[[-48  30 -40 -63  40 -16   7  16   5 -67]
 [  2 -38  10 -41  75  49   0 -12  22 -58]
 [-38  41 -18  14 -13 -53  63 -56 -26 -31]
 [ 30 -10   7  10 -39  15 -61  65  10  66]
 [ 33  -7  28  68 -58 -11   8 -23 -16  67]
 [-34  17 -36 -72  40   4 -25  49  16 -50]
 [ 55 -56  41  22   6  56 -39  14  18  42]
 [-33  15 -35 -71  43   6 -25  49  17 -50]
 [-48  60 -51 -39 -20 -49  -9  47  -7 -15]
 [ 21 -42  38  31  34  27  45 -78  -2 -22]
 [-31  19  -7   7  17 -30  69 -72 -19 -50]
 [  8 -42  12 -42  73  55 -13   2  25 -49]]
The entry directly above the smallest entry -> 47
The smallest entry in the first row -> -67
The bottom-left entry -> 8
Find the entry just left of 63.
-53
Find the entry just left of the largest entry.
-41
The 2nd entry on the diagonal from the top-right corner -> 22
Find the last entry, reading row by row.
-49
Find the entry just right of the largest entry.
49
Find the entry directly below the largest entry.
-13
Find the first entry in the row that holds the smallest entry.
21
Find the last entry of the largest entry's row.
-58
Find the 4th entry, reading row by row.
-63
The third entry in reading order -> -40
Find the entry just left of the smallest entry.
45
The entry directly above -36: 28
Find the 2nd entry on the main diagonal.
-38
The fourth-last entry, reading row by row is -13
Find the entry just right of 31.
34
The 3rd entry on the main diagonal -> -18
The top entry of the column that holds the smallest entry -> 16
The fifth entry in reading order -> 40
The largest entry in the last column -> 67
The largest entry in the first column -> 55
The bottom entry of the column that holds the smallest entry is 2
The fifth-last entry, reading row by row is 55
Find the minimum.
-78
Find the entry just right of -53.
63
Find the last entry in the row that holds the smallest entry.
-22
Find the first entry of the largest entry's row.
2
Find the first entry, reading row by row.
-48

array([[30, 38, 59, 37, 63, 64, 58, 66, 49, 70, 45, 70],
       [53, 60, 39, 60, 42, 70, 39, 45, 70, 66, 29, 49],
       [76, 77, 22, 78, 22, 45, 27, 28, 59, 43, 43, 31],
       [53, 59, 42, 58, 45, 70, 42, 48, 74, 68, 29, 51],
       [39, 49, 50, 46, 54, 70, 46, 57, 57, 73, 35, 61],
       [35, 45, 57, 42, 60, 65, 55, 62, 56, 70, 45, 65]])
Indices start at 1.
The entry at row 1, column 1? 30
The bottom-right entry? 65
The entry directly below 68 -> 73
The entry in row 3 and column 1 is 76
The entry in the top-right corner: 70
The entry just right of 56: 70
The entry just left of the largest entry? 22
The entry at row 2, column 1 is 53
The entry in row 2 and column 2? 60
The entry directly below the largest entry? 58
The top entry of the column that holds the largest entry? 37
The entry in row 1 and column 2? 38
The entry at row 1, column 3 is 59
The entry just right of the largest entry is 22
The entry in row 3 and column 2? 77
The largest entry? 78
The bottom-left entry? 35

a =
[[-12.40  16.15   7.78  10.40  15.01   0.26  10.04  -1.65  14.30  14.60
    3.68  16.48]
 [ -9.08  12.95   8.61   7.46  13.06   3.51   9.72  -4.52  13.80  13.69
    0.68  12.25]
 [  5.19  -4.20  10.43  -8.18  -1.34  11.58   8.89 -11.90   0.80   1.36
   -9.92  -3.23]
 [ 13.51 -17.59   2.18 -13.12 -14.12   5.97  -0.95  -2.16  -9.94 -10.61
   -6.16 -16.28]]
The entry just right of 0.26: 10.04
Find the second largest entry.
A: 16.15
The entry just right of -13.12 is -14.12
The entry just left of 0.80 is -11.90
The 3rd entry in reading order -> 7.78
The entry just left of -17.59 -> 13.51
Find the minimum.
A: -17.59
Find the entry just left of 10.04.
A: 0.26
The entry just right of 13.06 is 3.51
Find the entry just left of -9.92.
A: 1.36
Find the 1st entry in reading order.
A: -12.40
The entry just left of 12.95: -9.08
Find the entry just right of 12.95.
A: 8.61

A =
[[-0.01 -0.06 -0.11 -0.12 -0.02 -0.06 -0.07 -0.14  0.10 -0.02 -0.07 -0.02
  -0.05 -0.06  0.05 -0.13]
 [-0.01  0.02 -0.08  0.06 -0.17 -0.06 -0.05 -0.11  0.05 -0.05  0.00 -0.04
  -0.02 -0.10  0.02  0.02]
 [-0.15 -0.06 -0.15 -0.11  0.04  0.01  0.00  0.07 -0.03 -0.06  0.01 -0.04
  -0.08 -0.07 -0.07  0.02]
 [-0.03 -0.03 -0.06 -0.10 -0.03 -0.04  0.05 -0.05 -0.03 -0.01 -0.11 -0.06
   0.00 -0.12 -0.05 -0.03]
 [-0.08 -0.02  0.04  0.07 -0.05 -0.11 -0.08  0.02 -0.05  0.00  0.02 -0.04
  -0.01  0.15  0.25 -0.13]
 [-0.01 -0.11 -0.11 -0.03 -0.08 -0.07 -0.16 -0.03 -0.17 -0.06  0.00 -0.04
   0.05 -0.12 -0.14  0.10]
 [ 0.00 -0.03 -0.05 -0.08 -0.05 -0.07 -0.08 -0.10 -0.05 -0.01  0.03 -0.05
   0.00 -0.04  0.08 -0.05]
 [ 0.00 -0.15 -0.14 -0.15 -0.06 -0.04 -0.03 -0.04  0.03 -0.05  0.01 -0.06
  -0.09  0.22 -0.06 -0.19]
 [-0.01 -0.15 -0.03 -0.03 -0.06 -0.08 -0.05  0.07 -0.12 -0.05 -0.01 -0.01
  -0.04 -0.04  0.02 -0.14]
 [ 0.08 -0.14 -0.03 -0.13  0.04  0.01 -0.03 -0.13 -0.18 -0.08 -0.07 -0.05
  -0.02 -0.25 -0.04 -0.27]
 [ 0.03 -0.01 -0.03  0.02  0.00 -0.12 -0.06 -0.16  0.06  0.00 -0.03 -0.01
  -0.07  0.20 -0.12  0.07]
 [-0.09 -0.07  0.08  0.02 -0.06 -0.03 -0.06  0.08 -0.08 -0.09 -0.02 -0.05
  -0.02 -0.11  0.03  0.07]]
Read off the maximum.
A: 0.25
The entry just left of the smallest entry -> -0.04
Read off the entry just left of 0.22.
A: -0.09
Read off the entry just left of the largest entry.
A: 0.15
The smallest entry is -0.27
